Below is a small trained network, with its code and all its weights. Each question gives an input and a class and asks what happens when units are switched off, that is, made to give their printed mean instead of their output.

import numpy as np


def w(rows, s, z=0):
    codes = np.array(rows[::2]) - 128.0
    scale = np.full(codes.shape[1], s)
    scale[-1] = z or s
    return codes * scale


def norm(h):
    return h / np.sqrt((h * h).mean(-1, keepdims=True) + 1e-5)


def f(y):
    return np.maximum(y, 0)


def log_softmax(a):
    a = a - a.max(-1, keepdims=True)
    return a - np.log(np.exp(a).sum(-1, keepdims=True))


def net(x, mask):
    res = np.array(x, float).reshape(1, 7) / 4 @ E
    u = 0
    for l in range(3):
        y = f(norm(res) @ A[l][:, :-1].T + A[l][:, -1])
        res = res + np.where(mask[u : u + 9], y, B[l][:, -1]) @ B[l][:, :-1]
        u += 9
    return log_softmax(norm(res)[-1] @ U[:, :-1].T + U[:, -1])


A, B = {}, {}
E = w([
[122,126,126,127,129,129,130],'x0',
[3,250,85,114,76,72,8],'x1',
[120,193,183,169,220,212,77],'x2',
[162,210,101,241,130,75,220],'x3',
[196,154,26,16,233,126,162],'x4',
[124,131,133,125,126,129,137],'x5',
[149,146,65,130,72,226,151],'x6',
],0.0025)
A[0] = w([
[112,124,174,163,81,135,114,4],'0.n0',
[118,153,177,153,137,170,110,104],'0.n1',
[149,144,130,213,99,113,148,94],'0.n2',
[132,56,152,122,93,164,57,90],'0.n3',
[115,47,175,160,148,164,188,55],'0.n4',
[123,133,84,148,39,255,152,81],'0.n5',
[128,91,135,113,42,89,159,57],'0.n6',
[117,91,207,144,168,49,115,40],'0.n7',
[129,158,188,140,152,176,121,32],'0.n8',
],0.0088,0.0035)
B[0] = w([
[96,80,192,186,72,149,135,179],'0.n0',
[108,73,71,154,111,124,123,207],'0.n1',
[71,139,163,91,138,156,181,225],'0.n2',
[61,142,158,65,142,163,168,239],'0.n3',
[200,163,120,127,52,182,108,229],'0.n4',
[161,129,186,130,188,5,77,254],'0.n5',
[103,67,45,163,133,135,117,199],'0.n6',
[167,141,178,128,177,16,76,215],'0.n7',
[107,104,80,172,170,155,116,179],'0.n8',
],0.012,0.0035)
A[1] = w([
[159,144,103,255,133,74,191,120],'1.n0',
[87,224,156,158,116,112,235,63],'1.n1',
[116,163,67,87,192,151,212,55],'1.n2',
[133,128,147,102,100,170,96,80],'1.n3',
[125,73,52,205,196,176,103,6],'1.n4',
[202,160,74,62,160,130,72,74],'1.n5',
[124,129,162,189,196,175,112,33],'1.n6',
[9,208,127,146,46,91,37,46],'1.n7',
[52,161,178,83,144,165,218,73],'1.n8',
],0.0061,0.0018)
B[1] = w([
[94,120,121,30,139,154,53,202],'1.n0',
[93,96,120,29,129,145,93,177],'1.n1',
[106,132,168,207,140,121,185,179],'1.n2',
[101,174,94,109,140,127,144,149],'1.n3',
[114,107,85,164,150,177,84,174],'1.n4',
[67,168,142,204,127,91,193,219],'1.n5',
[99,158,61,112,94,113,54,164],'1.n6',
[254,177,104,133,81,172,145,255],'1.n7',
[120,157,150,72,160,139,148,179],'1.n8',
],0.0084,0.0041)
A[2] = w([
[85,131,143,48,149,171,150,6],'2.n0',
[129,65,69,123,77,81,150,77],'2.n1',
[192,62,145,129,181,169,148,101],'2.n2',
[240,164,102,129,59,194,131,50],'2.n3',
[132,139,132,144,155,160,99,105],'2.n4',
[87,116,186,210,63,150,162,53],'2.n5',
[111,147,119,182,151,110,202,95],'2.n6',
[175,136,131,136,152,62,94,26],'2.n7',
[105,44,12,143,138,150,107,44],'2.n8',
],0.011,0.002)
B[2] = w([
[78,174,164,97,147,178,180,239],'2.n0',
[99,193,112,163,134,168,84,191],'2.n1',
[121,190,92,109,81,85,98,172],'2.n2',
[226,122,141,121,55,186,163,239],'2.n3',
[95,159,121,155,84,111,126,175],'2.n4',
[142,60,59,122,186,93,204,200],'2.n5',
[132,25,121,119,112,130,146,199],'2.n6',
[172,123,189,123,168,116,88,253],'2.n7',
[82,142,120,255,162,186,108,235],'2.n8',
],0.014,0.0044)
U = w([
[174,148,192,108,184,28,19,110],'0',
[133,126,150,147,152,172,149,254],'1',
[230,169,98,108,20,191,148,97],'2',
[45,151,51,231,146,182,60,93],'3',
[26,175,151,18,146,169,174,85],'4',
[115,2,74,133,145,84,209,82],'5',
],0.0076,0.0078)

Each question gives the input, the list of numbers given to net, and the class t.
The units are the neurons (one row each of A and B). Each row of codes is followed by its name. A weight is (code - 128) times the scale printed after its matrix; where a second scale follows, it is the last column's (A, B and U).
mask holds one flag per neuron, layer by layer. A switched-off neuron (its flag False) gives its mean, the last column of its row in B, instead of its output. The means were averaged over made-up inputs and are rounded, as every weight is.
A unit's drop is (log p(t) with every unit on - log p(t) with that unit switched off) / (log p(t) with every unit on - log p(t) with every unit switched off).
The circuit of an input: a set's keep is (log p(t) with only the set's units on - log p(t) with every unit switched off) / (log p(t) with every unit on - log p(t) with every unit switched off). Starting from the 12 units with the biggest drops (on a tie, the unit counted first), units are removed one at a time, each time the one whose removal leaves the highest keep (on an exact tie, the one counted first), for as long as the keep stays at least 0.8.
circuit, biggest first: the units of the circuit, biggest drop first
k most important neurons: the k neurons with the biggest drops, biggest first
top k neurons in layer l: the k neurons of layer l with the biggest drops, biggest first
input [-2,-6,-4,-6,3,0,3], class 2: 3 most important neurons -> 0.n4, 0.n2, 2.n3
input [-6,-3,0,1,-8,5,-2], class 5: circuit, biggest first -> 2.n5
input [-7,-3,-7,5,5,-6,-6], class 3: 3 most important neurons -> 0.n5, 0.n6, 2.n8
input [-3,1,3,4,-6,0,-1], class 5: 4 most important neurons -> 0.n0, 2.n5, 0.n1, 0.n2
input [8,4,5,6,-1,4,-3], class 4: circuit, biggest first -> 0.n2, 1.n1
input [-4,3,-8,8,0,1,7], class 3: top 2 neurons in layer 2 -> 2.n8, 2.n1
input [6,-2,6,7,-1,-3,7], class 0: 2 most important neurons -> 0.n5, 0.n3
input [4,-4,-6,2,5,7,7], class 0: circuit, biggest first -> 0.n5, 2.n7
input [3,-5,-8,-2,4,-3,6], class 3: 2 most important neurons -> 0.n6, 0.n7
input [3,8,-4,-6,-3,-4,6], class 2: 3 most important neurons -> 1.n7, 0.n7, 2.n3
input [-3,7,-6,0,-8,4,-8], class 0: 2 most important neurons -> 0.n7, 0.n4
input [-4,0,8,-4,-6,5,-5], class 3: circuit, biggest first -> 0.n8, 1.n6
input [3,3,-4,4,8,7,-5], class 5: top 4 neurons in layer 0 -> 0.n5, 0.n3, 0.n2, 0.n7
input [2,0,7,3,-1,-5,-5], class 3: top 2 neurons in layer 0 -> 0.n8, 0.n1
input [-5,0,-5,7,1,7,8], class 0: circuit, biggest first -> 0.n5
input [-4,0,-7,1,8,-6,5], class 5: circuit, biggest first -> 1.n5, 2.n6
input [-2,-7,-3,-8,8,7,8], class 0: top 4 neurons in layer 1 -> 1.n7, 1.n0, 1.n1, 1.n8
input [-5,-4,6,2,-2,1,1], class 3: 4 most important neurons -> 0.n8, 0.n1, 2.n8, 1.n7
input [-4,-2,-2,-3,-6,5,-2], class 5: 4 most important neurons -> 0.n0, 2.n5, 0.n6, 0.n3
input [-5,-3,-4,-4,-7,-4,0], class 5: 2 most important neurons -> 0.n0, 2.n5
input [5,8,3,-6,-4,6,-2], class 2: circuit, biggest first -> 1.n7
input [-7,5,5,-6,7,1,-2], class 5: top 4 neurons in layer 0 -> 0.n5, 0.n3, 0.n7, 0.n2
input [-7,0,0,4,4,-2,0], class 4: 3 most important neurons -> 1.n1, 0.n4, 0.n6
input [-6,-7,-2,-1,-7,-2,-6], class 2: top 2 neurons in layer 0 -> 0.n4, 0.n5
input [-4,6,8,-6,7,7,3], class 3: 2 most important neurons -> 0.n3, 0.n2
